Here is a tiny trained network, its code and every weight. The questions are about switching its units off for an input and a target symbol, where a switched-off unit gives its printed mean instead of its output.

import numpy as np


def w(rows, s, z=0):
    codes = np.array(rows[::2]) - 128.0
    scale = np.full(codes.shape[1], s)
    scale[-1] = z or s
    return codes * scale


def norm(h):
    return h / np.sqrt((h * h).mean(-1, keepdims=True) + 1e-5)


def f(y):
    return np.maximum(y, 0)


def softmax(a):
    e = np.exp(a - a.max(-1, keepdims=True))
    return e / e.sum(-1, keepdims=True)


def log_softmax(a):
    a = a - a.max(-1, keepdims=True)
    return a - np.log(np.exp(a).sum(-1, keepdims=True))


def net(x, mask):
    ids = ['ΞΦΨΩαεησ'.index(c) for c in x.split()]
    T = len(ids)
    res = E[ids] + P[:T]
    u = 0
    for l in range(2):
        q, k, v = (norm(res) @ M[l].T for M in (Q, K, V))
        z = softmax(np.where(np.tri(T) > 0, q @ k.T / 2**0.5, -1e9)) @ v
        res = res + np.where(mask[u], z, O[l][:, -1]) @ O[l][:, :-1]
        u += 1
        y = f(norm(res) @ A[l][:, :-1].T + A[l][:, -1])
        res = res + np.where(mask[u : u + 4], y, B[l][:, -1]) @ B[l][:, :-1]
        u += 4
    return log_softmax(norm(res)[-1] @ U[:, :-1].T + U[:, -1])


Q, K, V, O, A, B = {}, {}, {}, {}, {}, {}
E = w([
[59,128,57,147],'Ξ',
[195,31,133,74],'Φ',
[124,160,103,101],'Ψ',
[131,147,124,73],'Ω',
[119,164,87,99],'α',
[115,122,130,139],'ε',
[42,158,116,1],'η',
[58,74,93,223],'σ',
],0.0075)
P = w([
[114,202,133,171],'0',
[170,195,145,149],'1',
[176,98,83,112],'2',
[60,56,185,66],'3',
[168,183,211,166],'4',
[122,177,1,166],'5',
[79,62,184,56],'6',
[169,183,222,163],'7',
[175,53,77,91],'8',
[33,31,178,64],'9',
[172,183,222,167],'10',
],0.0037)
Q[0] = w([
[115,146,101,44],'0.h1',
[73,141,255,155],'0.h1',
],0.0058)
K[0] = w([
[4,182,201,171],'0.h1',
[127,202,55,37],'0.h1',
],0.0037)
V[0] = w([
[77,152,251,120],'0.h1',
[94,101,45,10],'0.h1',
],0.0028)
O[0] = w([
[64,176,153,203,115],'0.h1',
[146,157,2,51,255],'0.h1',
],0.0038,0.0014)
A[0] = w([
[213,131,126,160,189],'0.n1',
[65,203,102,115,186],'0.n2',
[214,103,142,3,213],'0.n3',
[137,152,137,65,2],'0.n4',
],0.0053,0.0016)
B[0] = w([
[115,194,218,87,154],'0.n1',
[174,152,185,240,214],'0.n2',
[121,215,44,255,253],'0.n3',
[75,149,163,176,159],'0.n4',
],0.0032,0.0048)
Q[1] = w([
[74,51,114,92],'1.h1',
[119,207,1,222],'1.h1',
],0.0062)
K[1] = w([
[101,217,105,173],'1.h1',
[2,44,139,40],'1.h1',
],0.0046)
V[1] = w([
[123,195,176,23],'1.h1',
[2,147,89,182],'1.h1',
],0.0042)
O[1] = w([
[137,186,154,2,107],'1.h1',
[17,137,184,148,255],'1.h1',
],0.0053,0.0032)
A[1] = w([
[44,222,202,187,252],'1.n1',
[99,26,4,91,239],'1.n2',
[112,145,66,185,125],'1.n3',
[31,192,128,98,187],'1.n4',
],0.0037,0.0012)
B[1] = w([
[135,2,159,29,254],'1.n1',
[33,120,63,73,174],'1.n2',
[84,30,189,183,172],'1.n3',
[180,69,32,156,212],'1.n4',
],0.0037,0.0053)
U = w([
[86,120,138,221,128],'Ξ',
[142,168,51,142,88],'Φ',
[152,91,255,60,138],'Ψ',
[74,193,178,15,140],'Ω',
[124,157,62,105,44],'α',
[60,110,149,197,134],'ε',
[115,183,59,49,122],'η',
[196,143,148,185,251],'σ',
],0.0078,0.0027)

Each question gives the input, a string of symbols that net reads in full, and the target symbol t.
The units are the heads (2 rows each of Q, K, V and O) and the neurons (one row each of A and B). Each row of codes is followed by its name. A weight is (code - 128) times the scale printed after its matrix; where a second scale follows, it is the last column's (O, A, B and U).
mask holds one flag per unit, layer by layer, with each layer's heads first. A switched-off unit (its flag False) gives its mean, the last column of its rows in O or B, instead of its output. The means were averaged over made-up inputs and are rounded, as every weight is.
A unit's drop is (log p(t) with every unit on - log p(t) with that unit switched off) / (log p(t) with every unit on - log p(t) with every unit switched off).
The circuit of an input: a set's keep is (log p(t) with only the set's units on - log p(t) with every unit switched off) / (log p(t) with every unit on - log p(t) with every unit switched off). Starting from all 10 units, units are removed one at a time, each time the one whose removal leaves the highest keep (on an exact tie, the one counted first), for as long as the keep stays at least 0.8.
units of the circuit, in order: the units of the circuit, biggest drop first
k most important neurons: the k neurons with the biggest drops, biggest first
k most important neurons of layer l: the k neurons of layer l with the biggest drops, biggest first
drop when u is switched off: that unit's drop, to one decimal
input α Ω α Φ Ω, target σ: units of the circuit, in order -> [1.h1, 0.n3]
input ε ε α, target Ξ: units of the circuit, in order -> [0.h1]
input Ψ ε σ Ψ Ω ε Ψ σ Ψ, target ε: 2 most important neurons -> [0.n3, 1.n3]
input Ω σ Ω, target ε: units of the circuit, in order -> [0.n3, 1.h1, 1.n3]
input ε ε Ω, target Ξ: units of the circuit, in order -> [0.n3, 0.h1]
input Ω α Ψ η η α ε σ Ω ε α, target Ψ: units of the circuit, in order -> [1.n1, 0.n3]
input Ξ η Φ Φ Ψ, target σ: units of the circuit, in order -> [1.h1, 1.n2]
input Ω Ψ Ω α Ψ, target Ψ: units of the circuit, in order -> [1.n1, 0.n3]
input σ α Ψ, target ε: units of the circuit, in order -> [1.h1, 0.h1]
input ε α Φ α Ω, target σ: 2 most important neurons -> [0.n3, 0.n2]
input ε Ψ α σ Ψ α, target ε: 2 most important neurons of layer 0 -> [0.n2, 0.n3]
input σ η Ω α σ Ω η Ψ, target Ω: 2 most important neurons of layer 1 -> [1.n1, 1.n3]
input σ Ω σ ε α, target Ψ: drop when 1.n1 is switched off -> 0.4
input Ω Ξ σ σ Ω Ψ Ξ Ω η ε Ψ, target Ψ: most important neuron -> [1.n1]
input ε Ω Ψ, target Ξ: drop when 0.h1 is switched off -> 0.4
input η η Ξ η α, target Ω: drop when 0.n3 is switched off -> 0.1
input σ η ε η α, target Ω: drop when 1.h1 is switched off -> 1.0
